Below is a small trained network, with its code and all its weights. Each question gives an input and a class and asks what happens when units are switched off, that is, made to give their printed mean instead of their output.

import numpy as np


def w(rows, s, z=0):
    codes = np.array(rows[::2]) - 128.0
    scale = np.full(codes.shape[1], s)
    scale[-1] = z or s
    return codes * scale


def f(y):
    return np.maximum(y, 0)


def log_softmax(a):
    a = a - a.max(-1, keepdims=True)
    return a - np.log(np.exp(a).sum(-1, keepdims=True))


def net(x, mask):
    res = np.array(x, float).reshape(1, 3) / 4 @ E
    y = f(res @ A[0][:, :-1].T + A[0][:, -1])
    res = res + np.where(mask, y, B[0][:, -1]) @ B[0][:, :-1]
    return log_softmax(res[-1] @ U[:, :-1].T + U[:, -1])


A, B = {}, {}
E = w([
[117,148,146,127,132,153,207,106,3,128,124,155],'x0',
[135,87,131,126,132,208,157,5,176,119,127,127],'x1',
[128,69,146,132,133,2,166,63,131,122,127,140],'x2',
],0.0052)
A[0] = w([
[128,131,131,122,124,136,144,118,85,129,132,133,79],'n1',
[132,118,126,132,132,148,128,93,143,122,128,125,90],'n2',
[128,134,139,132,136,140,174,99,19,128,126,137,96],'n3',
[131,132,131,126,126,88,123,190,104,129,126,128,86],'n4',
[132,122,130,129,126,154,132,80,143,129,129,131,105],'n5',
[129,114,128,125,133,170,136,56,151,132,127,130,92],'n6',
[131,120,127,125,131,160,133,69,141,128,129,130,116],'n7',
[127,104,136,119,131,21,148,65,124,127,125,135,101],'n8',
[126,143,130,118,132,238,111,187,127,127,129,130,78],'n9',
[132,131,123,130,132,87,121,182,108,129,130,129,129],'n10',
[128,130,130,124,129,126,128,119,127,127,131,132,254],'n11',
[132,120,133,130,133,100,90,149,252,129,128,126,73],'n12',
[129,133,126,126,133,88,117,184,102,132,128,131,85],'n13',
[124,132,130,131,128,116,129,152,120,132,135,133,94],'n14',
[127,116,128,129,131,81,134,106,127,125,136,127,81],'n15',
],0.022,0.0085)
B[0] = w([
[127,133,103,98,117,130,94,128,105,120,136,136,155],'n1',
[109,156,147,113,123,122,140,117,109,117,131,140,167],'n2',
[113,103,68,57,122,108,51,129,116,116,141,122,240],'n3',
[96,168,162,108,127,123,163,111,108,116,127,135,184],'n4',
[106,156,154,109,128,124,152,122,120,117,124,134,190],'n5',
[89,178,164,104,120,113,170,122,106,116,124,135,225],'n6',
[94,155,158,110,126,117,162,127,126,119,121,128,211],'n7',
[171,208,113,186,130,177,99,155,141,142,131,125,254],'n8',
[171,213,108,188,128,156,95,145,149,139,131,124,244],'n9',
[92,140,158,109,125,128,170,112,153,115,120,123,194],'n10',
[128,3,152,157,152,105,184,140,248,148,108,93,254],'n11',
[112,105,66,56,121,114,59,127,93,116,140,128,233],'n12',
[99,169,160,107,123,120,161,111,112,114,125,136,181],'n13',
[109,146,133,120,129,128,138,119,113,125,128,134,142],'n14',
[144,177,117,155,121,145,109,130,116,131,130,134,164],'n15',
],0.028,0.0086)
U = w([
[84,154,215,108,118,109,209,102,111,103,110,138,116],'0',
[183,173,115,224,129,188,103,158,139,153,136,124,92],'1',
[126,61,71,75,115,99,75,125,88,120,155,127,105],'2',
[144,11,168,176,170,108,186,136,185,159,93,98,252],'3',
[156,92,152,163,120,130,147,112,60,140,139,164,88],'4',
],0.011,0.005)

Each question gives the input, the list of numbers given to net, and the class t.
The units are the neurons (one row each of A and B). Each row of codes is followed by its name. A weight is (code - 128) times the scale printed after its matrix; where a second scale follows, it is the last column's (A, B and U).
mask holds one flag per neuron, in row order. A switched-off neuron (its flag False) gives its mean, the last column of its row in B, instead of its output. The means were averaged over made-up inputs and are rounded, as every weight is.
A unit's drop is (log p(t) with every unit on - log p(t) with that unit switched off) / (log p(t) with every unit on - log p(t) with every unit switched off).
The circuit of an input: a set's keep is (log p(t) with only the set's units on - log p(t) with every unit switched off) / (log p(t) with every unit on - log p(t) with every unit switched off). Starting from the 12 units with the biggest drops (on a tie, the unit counted first), units are removed one at a time, each time the one whose removal leaves the highest keep (on an exact tie, the one counted first), for as long as the keep stays at least 0.8.
circuit, biggest first: the units of the circuit, biggest drop first
most important unit: the unit with the biggest drop
top k neurons: the k neurons with the biggest drops, biggest first
drop when u is switched off: that unit's drop, to one decimal
input [3,-3,4], class 1: circuit, biggest first => (n8)
input [-1,-7,8], class 1: top 3 neurons => (n8, n6, n15)
input [-2,-8,-8], class 0: top 2 neurons => (n4, n8)
input [-6,7,-6], class 0: top 3 neurons => (n6, n8, n3)
input [3,-3,-2], class 3: top 2 neurons => (n12, n6)
input [-7,4,6], class 2: top 2 neurons => (n12, n9)
input [6,-4,6], class 1: top 2 neurons => (n8, n12)
input [7,-3,8], class 1: top 2 neurons => (n8, n12)
input [1,-8,-8], class 0: top 2 neurons => (n4, n8)
input [5,-4,2], class 2: top 3 neurons => (n3, n6, n7)
input [2,1,-4], class 1: top 2 neurons => (n9, n10)
input [6,-4,-4], class 2: top 2 neurons => (n3, n8)
input [-2,-1,6], class 1: drop when n1 is switched off => 0.0
input [7,6,-4], class 2: drop when n1 is switched off => 0.2
input [-8,-3,-6], class 2: most important unit => n12
input [6,3,-2], class 2: drop when n3 is switched off => 0.8
